Below are the code and all the weights of a small trained network. Each question names an input and a class and asks about switching units off, where a switched-off unit gives its printed mean instead of its output.

import numpy as np


def w(rows, s, z=0):
    codes = np.array(rows[::2]) - 128.0
    scale = np.full(codes.shape[1], s)
    scale[-1] = z or s
    return codes * scale


def norm(h):
    return h / np.sqrt((h * h).mean(-1, keepdims=True) + 1e-5)


def f(y):
    return y / 2 * (1 + np.tanh(0.7978845608 * (y + 0.044715 * y**3)))


def log_softmax(a):
    a = a - a.max(-1, keepdims=True)
    return a - np.log(np.exp(a).sum(-1, keepdims=True))


def net(x, mask):
    res = np.array(x, float).reshape(1, 6) / 4 @ E
    u = 0
    for l in range(2):
        y = f(norm(res) @ A[l][:, :-1].T + A[l][:, -1])
        res = res + np.where(mask[u : u + 10], y, B[l][:, -1]) @ B[l][:, :-1]
        u += 10
    return log_softmax(norm(res)[-1] @ U[:, :-1].T + U[:, -1])


A, B = {}, {}
E = w([
[131,141,149,235,163,132,166],'x0',
[92,68,78,209,205,76,92],'x1',
[49,134,109,101,167,64,118],'x2',
[125,174,185,185,161,149,61],'x3',
[169,56,198,105,142,2,151],'x4',
[127,109,173,89,203,169,172],'x5',
],0.0079)
A[0] = w([
[78,102,116,23,104,114,134,61],'L0N0',
[100,123,113,182,154,91,178,101],'L0N1',
[168,159,196,115,107,208,132,62],'L0N2',
[141,117,129,112,100,155,138,94],'L0N3',
[81,197,153,112,85,98,66,55],'L0N4',
[103,138,9,155,151,188,125,2],'L0N5',
[140,158,89,150,78,181,86,95],'L0N6',
[112,134,100,172,190,153,103,150],'L0N7',
[93,96,136,201,218,109,90,42],'L0N8',
[133,176,108,120,133,169,108,88],'L0N9',
],0.011,0.0078)
B[0] = w([
[84,145,40,7,217,55,166,184],'L0N0',
[98,182,149,170,55,82,142,195],'L0N1',
[112,164,174,115,93,171,212,206],'L0N2',
[61,123,167,108,125,115,118,126],'L0N3',
[143,238,131,115,144,129,11,157],'L0N4',
[103,23,53,122,134,196,86,181],'L0N5',
[85,97,88,144,86,115,146,208],'L0N6',
[38,67,140,158,151,128,107,254],'L0N7',
[90,142,255,199,191,84,131,239],'L0N8',
[155,83,160,168,97,104,120,161],'L0N9',
],0.009,0.0046)
A[1] = w([
[92,88,105,123,59,195,91,54],'L1N0',
[215,24,150,87,86,43,81,52],'L1N1',
[107,57,197,110,123,138,202,84],'L1N2',
[119,127,150,174,54,224,66,47],'L1N3',
[197,38,190,107,95,71,103,53],'L1N4',
[171,155,199,84,158,227,199,1],'L1N5',
[120,140,173,145,2,105,135,99],'L1N6',
[151,120,199,87,88,145,125,105],'L1N7',
[47,157,63,140,150,176,137,64],'L1N8',
[39,168,139,140,176,145,200,142],'L1N9',
],0.0085,0.005)
B[1] = w([
[98,147,97,140,109,186,125,162],'L1N0',
[254,142,77,144,201,153,105,175],'L1N1',
[159,133,123,136,154,164,47,195],'L1N2',
[116,140,75,59,139,164,210,189],'L1N3',
[182,104,79,191,122,163,103,158],'L1N4',
[140,135,243,88,235,223,150,193],'L1N5',
[155,190,98,135,82,99,187,184],'L1N6',
[132,122,94,130,196,176,157,154],'L1N7',
[209,68,112,151,120,129,100,174],'L1N8',
[157,73,170,123,111,124,100,253],'L1N9',
],0.01,0.0043)
U = w([
[121,236,139,109,116,88,51,80],'0',
[81,89,223,221,170,75,98,180],'1',
[159,150,229,94,165,196,174,159],'2',
[123,212,96,121,41,173,195,114],'3',
[126,112,79,8,166,61,149,154],'4',
[152,159,132,193,41,31,182,3],'5',
[251,113,101,163,162,88,128,136],'6',
[69,46,58,161,96,176,107,136],'7',
],0.018,0.0051)

Each question gives the input, the list of numbers given to net, and the class t.
The units are the neurons (one row each of A and B). Each row of codes is followed by its name. A weight is (code - 128) times the scale printed after its matrix; where a second scale follows, it is the last column's (A, B and U).
mask holds one flag per neuron, layer by layer. A switched-off neuron (its flag False) gives its mean, the last column of its row in B, instead of its output. The means were averaged over made-up inputs and are rounded, as every weight is.
A unit's drop is (log p(t) with every unit on - log p(t) with that unit switched off) / (log p(t) with every unit on - log p(t) with every unit switched off).
The circuit of an input: a set's keep is (log p(t) with only the set's units on - log p(t) with every unit switched off) / (log p(t) with every unit on - log p(t) with every unit switched off). Starting from the 12 units with the biggest drops (on a tie, the unit counted first), units are removed one at a time, each time the one whose removal leaves the highest keep (on an exact tie, the one counted first), for as long as the keep stays at least 0.8.
units of the circuit, in order: the units of the circuit, biggest drop first
unit that matters most: the unit with the biggest drop
k most important neurons: the k neurons with the biggest drops, biggest first
k most important neurons of layer l: the k neurons of layer l with the biggest drops, biggest first
drop when u is switched off: that unit's drop, to one decimal
input [-5,-1,-8,4,-7,1], class 3: units of the circuit, in order	L0N6, L0N2
input [3,0,2,0,7,5], class 6: unit that matters most	L0N7
input [1,8,-4,-8,6,4], class 6: 2 most important neurons	L1N1, L0N7
input [-1,7,-5,1,6,-4], class 6: 2 most important neurons	L1N1, L1N4
input [-6,-6,-4,-7,-1,-4], class 4: 2 most important neurons	L0N0, L0N1
input [-5,-6,-8,6,0,-3], class 3: 2 most important neurons of layer 0	L0N6, L0N8
input [4,-3,5,-1,-1,1], class 5: 2 most important neurons	L0N1, L0N8
input [-5,1,1,8,-7,8], class 7: 2 most important neurons	L0N7, L0N8
input [-3,-8,2,-6,1,6], class 4: 2 most important neurons	L0N0, L0N8
input [-6,-8,7,-4,-4,-7], class 4: drop when L0N0 is switched off	1.4
input [8,-3,4,-5,4,2], class 5: drop when L0N1 is switched off	0.9
input [-7,-3,-3,7,8,-8], class 6: drop when L1N1 is switched off	0.3
input [0,-8,-5,8,1,-6], class 3: drop when L0N6 is switched off	0.2
input [-7,6,-2,-3,6,-8], class 6: units of the circuit, in order	L1N1
